Below are the code and all the weights of a small trained network. Each question names an input and a class and asks about switching units off, where a switched-off unit gives its printed mean instead of its output.

import numpy as np


def w(rows, s, z=0):
    codes = np.array(rows[::2]) - 128.0
    scale = np.full(codes.shape[1], s)
    scale[-1] = z or s
    return codes * scale


def f(y):
    return np.maximum(y, 0)


def log_softmax(a):
    a = a - a.max(-1, keepdims=True)
    return a - np.log(np.exp(a).sum(-1, keepdims=True))


def net(x, mask):
    res = np.array(x, float).reshape(1, 3) / 4 @ E
    y = f(res @ A[0][:, :-1].T + A[0][:, -1])
    res = res + np.where(mask, y, B[0][:, -1]) @ B[0][:, :-1]
    return log_softmax(res[-1] @ U[:, :-1].T + U[:, -1])


A, B = {}, {}
E = w([
[26,95,255,95],'x0',
[120,203,134,12],'x1',
[16,56,41,88],'x2',
],0.0081)
A[0] = w([
[85,71,159,125,117],'n1',
[74,90,212,148,115],'n2',
[182,177,67,135,250],'n3',
[138,168,123,47,223],'n4',
[203,189,219,154,45],'n5',
[159,126,181,251,151],'n6',
[202,172,170,140,143],'n7',
[102,87,144,218,79],'n8',
[146,90,85,135,10],'n9',
[127,86,221,125,126],'n10',
[200,140,12,138,242],'n11',
[134,180,135,82,95],'n12',
[63,81,154,125,253],'n13',
[97,121,98,125,71],'n14',
[210,153,230,152,239],'n15',
[40,104,83,131,111],'n16',
[116,182,143,67,134],'n17',
[116,155,212,153,106],'n18',
[97,37,172,78,186],'n19',
[88,86,195,116,75],'n20',
[73,105,100,151,98],'n21',
[29,138,228,114,105],'n22',
[131,67,99,199,4],'n23',
[122,100,165,212,81],'n24',
[84,112,98,122,67],'n25',
[79,87,103,99,241],'n26',
[79,75,92,95,64],'n27',
[89,67,106,120,76],'n28',
[129,30,129,169,108],'n29',
[144,169,156,31,21],'n30',
],0.014,0.0054)
B[0] = w([
[101,73,69,134,165],'n1',
[170,45,39,175,186],'n2',
[110,37,47,192,221],'n3',
[188,5,192,136,193],'n4',
[29,168,66,37,206],'n5',
[94,46,191,65,205],'n6',
[30,120,73,126,199],'n7',
[158,2,162,27,173],'n8',
[102,113,39,146,147],'n9',
[75,63,5,144,182],'n10',
[133,53,54,194,253],'n11',
[151,48,186,100,161],'n12',
[76,76,100,169,196],'n13',
[63,104,75,112,145],'n14',
[31,136,109,139,239],'n15',
[31,160,140,84,182],'n16',
[171,40,211,94,174],'n17',
[61,120,30,183,175],'n18',
[109,86,61,195,186],'n19',
[204,47,25,153,169],'n20',
[55,129,118,56,161],'n21',
[173,46,27,186,204],'n22',
[151,52,64,111,168],'n23',
[111,39,147,44,168],'n24',
[59,70,89,69,152],'n25',
[39,109,125,165,192],'n26',
[51,172,123,60,168],'n27',
[57,106,86,60,163],'n28',
[209,43,213,62,177],'n29',
[120,38,141,36,169],'n30',
],0.0079,0.015)
U = w([
[170,132,3,197,104],'0',
[175,50,179,8,213],'1',
[51,174,61,81,222],'2',
[98,114,109,216,158],'3',
[133,226,174,123,3],'4',
[119,243,234,127,3],'5',
[92,186,251,157,3],'6',
],0.011,0.0054)

Each question gives the input, the list of numbers given to net, and the class t.
The units are the neurons (one row each of A and B). Each row of codes is followed by its name. A weight is (code - 128) times the scale printed after its matrix; where a second scale follows, it is the last column's (A, B and U).
mask holds one flag per neuron, in row order. A switched-off neuron (its flag False) gives its mean, the last column of its row in B, instead of its output. The means were averaged over made-up inputs and are rounded, as every weight is.
A unit's drop is (log p(t) with every unit on - log p(t) with that unit switched off) / (log p(t) with every unit on - log p(t) with every unit switched off).
The circuit of an input: a set's keep is (log p(t) with only the set's units on - log p(t) with every unit switched off) / (log p(t) with every unit on - log p(t) with every unit switched off). Starting from the 12 units with the biggest drops (on a tie, the unit counted first), units are removed one at a time, each time the one whose removal leaves the highest keep (on an exact tie, the one counted first), for as long as the keep stays at least 0.8.
units of the circuit, in order: the units of the circuit, biggest drop first
most important unit: the unit with the biggest drop
top k neurons: the k neurons with the biggest drops, biggest first
drop of u: that unit's drop, to one decimal
input [6,-8,7], class 1: most important unit	n29
input [-3,-7,7], class 1: top 3 neurons	[n29 n8 n15]
input [7,5,7], class 0: top 4 neurons	[n22 n20 n19 n2]
input [5,-5,-2], class 0: units of the circuit, in order	[n2 n20]
input [5,-5,-6], class 2: top 4 neurons	[n5 n15 n18 n6]
input [0,-6,5], class 1: top 2 neurons	[n29 n8]
input [7,7,-4], class 0: top 4 neurons	[n22 n18 n10 n6]
input [8,-8,7], class 0: top 2 neurons	[n19 n22]
input [-3,1,-4], class 2: top 2 neurons	[n22 n5]
input [8,8,-6], class 0: top 3 neurons	[n22 n18 n10]
input [2,-4,-5], class 2: top 2 neurons	[n15 n4]
input [-2,-6,-6], class 1: top 3 neurons	[n6 n8 n24]
input [-5,-5,-8], class 2: drop of n5	0.3
input [-1,-6,4], class 1: drop of n29	0.1
input [7,-2,-8], class 2: drop of n10	-0.1
input [1,-4,6], class 2: most important unit	n4
